Below is a small trained network, with its code and all its weights. Each question gives an input and a target symbol and asks what happens when units are switched off, that is, made to give their printed mean instead of their output.

import numpy as np


def w(rows, s, z=0):
    codes = np.array(rows[::2]) - 128.0
    scale = np.full(codes.shape[1], s)
    scale[-1] = z or s
    return codes * scale


def f(y):
    return np.maximum(y, 0)


def softmax(a):
    e = np.exp(a - a.max(-1, keepdims=True))
    return e / e.sum(-1, keepdims=True)


def log_softmax(a):
    a = a - a.max(-1, keepdims=True)
    return a - np.log(np.exp(a).sum(-1, keepdims=True))


def net(x, mask):
    ids = ['βδζλτω'.index(c) for c in x.split()]
    T = len(ids)
    res = E[ids] + P[:T]
    r = res
    for j in range(3):
        rows = slice(3 * j, 3 * j + 3)
        q, k, v = (r @ M[0][rows].T for M in (Q, K, V))
        z = softmax(np.where(np.tri(T) > 0, q @ k.T / 3**0.5, -1e9)) @ v
        o = O[0][rows]
        res = res + np.where(mask[j], z, o[:, -1]) @ o[:, :-1]
    y = f(res @ A[0][:, :-1].T + A[0][:, -1])
    res = res + np.where(mask[3:7], y, B[0][:, -1]) @ B[0][:, :-1]
    return log_softmax(res[-1] @ U[:, :-1].T + U[:, -1])


Q, K, V, O, A, B = {}, {}, {}, {}, {}, {}
E = w([
[88,81,154,192,178,93],'β',
[90,167,149,141,149,148],'δ',
[143,197,146,4,146,196],'ζ',
[137,97,77,122,138,37],'λ',
[155,140,147,199,129,127],'τ',
[216,133,129,103,68,90],'ω',
],0.027)
P = w([
[48,36,163,113,7,132],'0',
[111,218,3,180,82,1],'1',
[158,239,43,164,134,10],'2',
[181,227,87,143,160,30],'3',
[195,206,119,130,188,47],'4',
[191,183,147,118,201,56],'5',
[179,159,170,108,213,70],'6',
[175,131,188,94,220,76],'7',
[156,109,206,78,237,84],'8',
],0.0071)
Q[0] = w([
[174,106,135,142,88,191],'h1',
[116,68,71,145,104,158],'h1',
[116,154,137,45,127,136],'h1',
[158,89,139,81,168,90],'h2',
[144,117,63,138,151,134],'h2',
[96,145,132,133,156,99],'h2',
[74,112,89,154,67,158],'h3',
[108,88,170,196,145,133],'h3',
[86,247,153,137,149,199],'h3',
],0.015)
K[0] = w([
[195,153,122,132,7,115],'h1',
[166,76,78,83,130,38],'h1',
[142,135,124,64,108,129],'h1',
[112,119,111,129,169,149],'h2',
[89,105,108,136,145,126],'h2',
[84,129,144,154,172,141],'h2',
[53,86,131,109,140,111],'h3',
[95,131,142,157,143,136],'h3',
[43,175,158,135,123,161],'h3',
],0.015)
V[0] = w([
[71,163,171,141,202,122],'h1',
[2,124,128,228,92,80],'h1',
[205,103,130,122,5,115],'h1',
[118,198,141,84,164,140],'h2',
[63,97,98,125,13,119],'h2',
[217,79,101,49,156,111],'h2',
[72,109,45,122,144,59],'h3',
[165,154,168,167,89,79],'h3',
[133,174,102,106,110,164],'h3',
],0.0096)
O[0] = w([
[228,129,79,157,79,179,175],'h1',
[179,104,163,134,157,107,5],'h1',
[104,175,179,96,173,131,78],'h1',
[227,72,106,53,217,154,224],'h2',
[159,128,101,118,65,149,58],'h2',
[119,68,146,182,157,21,169],'h2',
[121,131,194,195,215,131,92],'h3',
[121,68,194,2,144,124,127],'h3',
[151,36,129,176,81,131,190],'h3',
],0.0082,0.012)
A[0] = w([
[8,207,89,67,64,150,152],'n1',
[97,117,222,173,213,130,91],'n2',
[66,203,69,150,33,156,103],'n3',
[160,126,57,255,127,77,4],'n4',
],0.0085,0.0034)
B[0] = w([
[177,81,163,210,202,119,254],'n1',
[70,136,111,114,164,183,243],'n2',
[84,76,67,166,42,2,197],'n3',
[42,52,112,122,33,98,218],'n4',
],0.0096,0.0063)
U = w([
[99,1,147,186,14,141,175],'β',
[194,178,101,198,172,93,222],'δ',
[111,175,164,59,172,213,239],'ζ',
[40,127,120,92,115,110,62],'λ',
[93,110,140,115,90,125,1],'τ',
[94,87,172,51,63,82,29],'ω',
],0.0095,0.0042)

Each question gives the input, a string of symbols that net reads in full, and the target symbol t.
The units are the heads (3 rows each of Q, K, V and O) and the neurons (one row each of A and B). Each row of codes is followed by its name. A weight is (code - 128) times the scale printed after its matrix; where a second scale follows, it is the last column's (O, A, B and U).
mask holds one flag per unit, heads first, then neurons. A switched-off unit (its flag False) gives its mean, the last column of its rows in O or B, instead of its output. The means were averaged over made-up inputs and are rounded, as every weight is.
A unit's drop is (log p(t) with every unit on - log p(t) with that unit switched off) / (log p(t) with every unit on - log p(t) with every unit switched off).
The circuit of an input: a set's keep is (log p(t) with only the set's units on - log p(t) with every unit switched off) / (log p(t) with every unit on - log p(t) with every unit switched off). Starting from all 7 units, units are removed one at a time, each time the one whose removal leaves the highest keep (on an exact tie, the one counted first), for as long as the keep stays at least 0.8.
units of the circuit, in order: the units of the circuit, biggest drop first
k most important neurons: the k neurons with the biggest drops, biggest first
which heads matter: for each layer, one digit per head in row order, 1 if its drop is at least 0.15 and else 0, layers parted by /
drop of u: that unit's drop, to one decimal
input β ζ ζ τ, target β: units of the circuit, in order => n4
input ζ ζ ζ ω δ, target β: units of the circuit, in order => h3, n4
input τ ω λ δ λ λ τ τ ζ, target β: units of the circuit, in order => h3, h1, n3
input ζ ζ τ ζ ζ δ ζ ζ λ, target δ: which heads matter => 111
input ζ λ τ ζ τ τ ζ ζ λ, target λ: which heads matter => 011
input λ τ β ζ δ, target β: units of the circuit, in order => h1, n4
input ζ τ τ ω λ ζ τ ζ τ, target ζ: units of the circuit, in order => h3, n2, h1
input β ζ δ τ ω ζ, target δ: units of the circuit, in order => h3, h1, n1
input λ β τ, target β: which heads matter => 010
input ζ β ζ, target δ: units of the circuit, in order => h3, n1, h1
input ζ λ ζ ζ λ, target λ: 2 most important neurons => n4, n2
input τ ω ζ, target β: drop of h1 => 0.3
input ζ ω τ ζ τ ζ τ, target ζ: drop of h3 => 0.8
input τ ζ τ τ τ ζ ω, target ω: drop of n1 => 0.1
input ζ ω ζ λ, target ω: most important neuron => n1
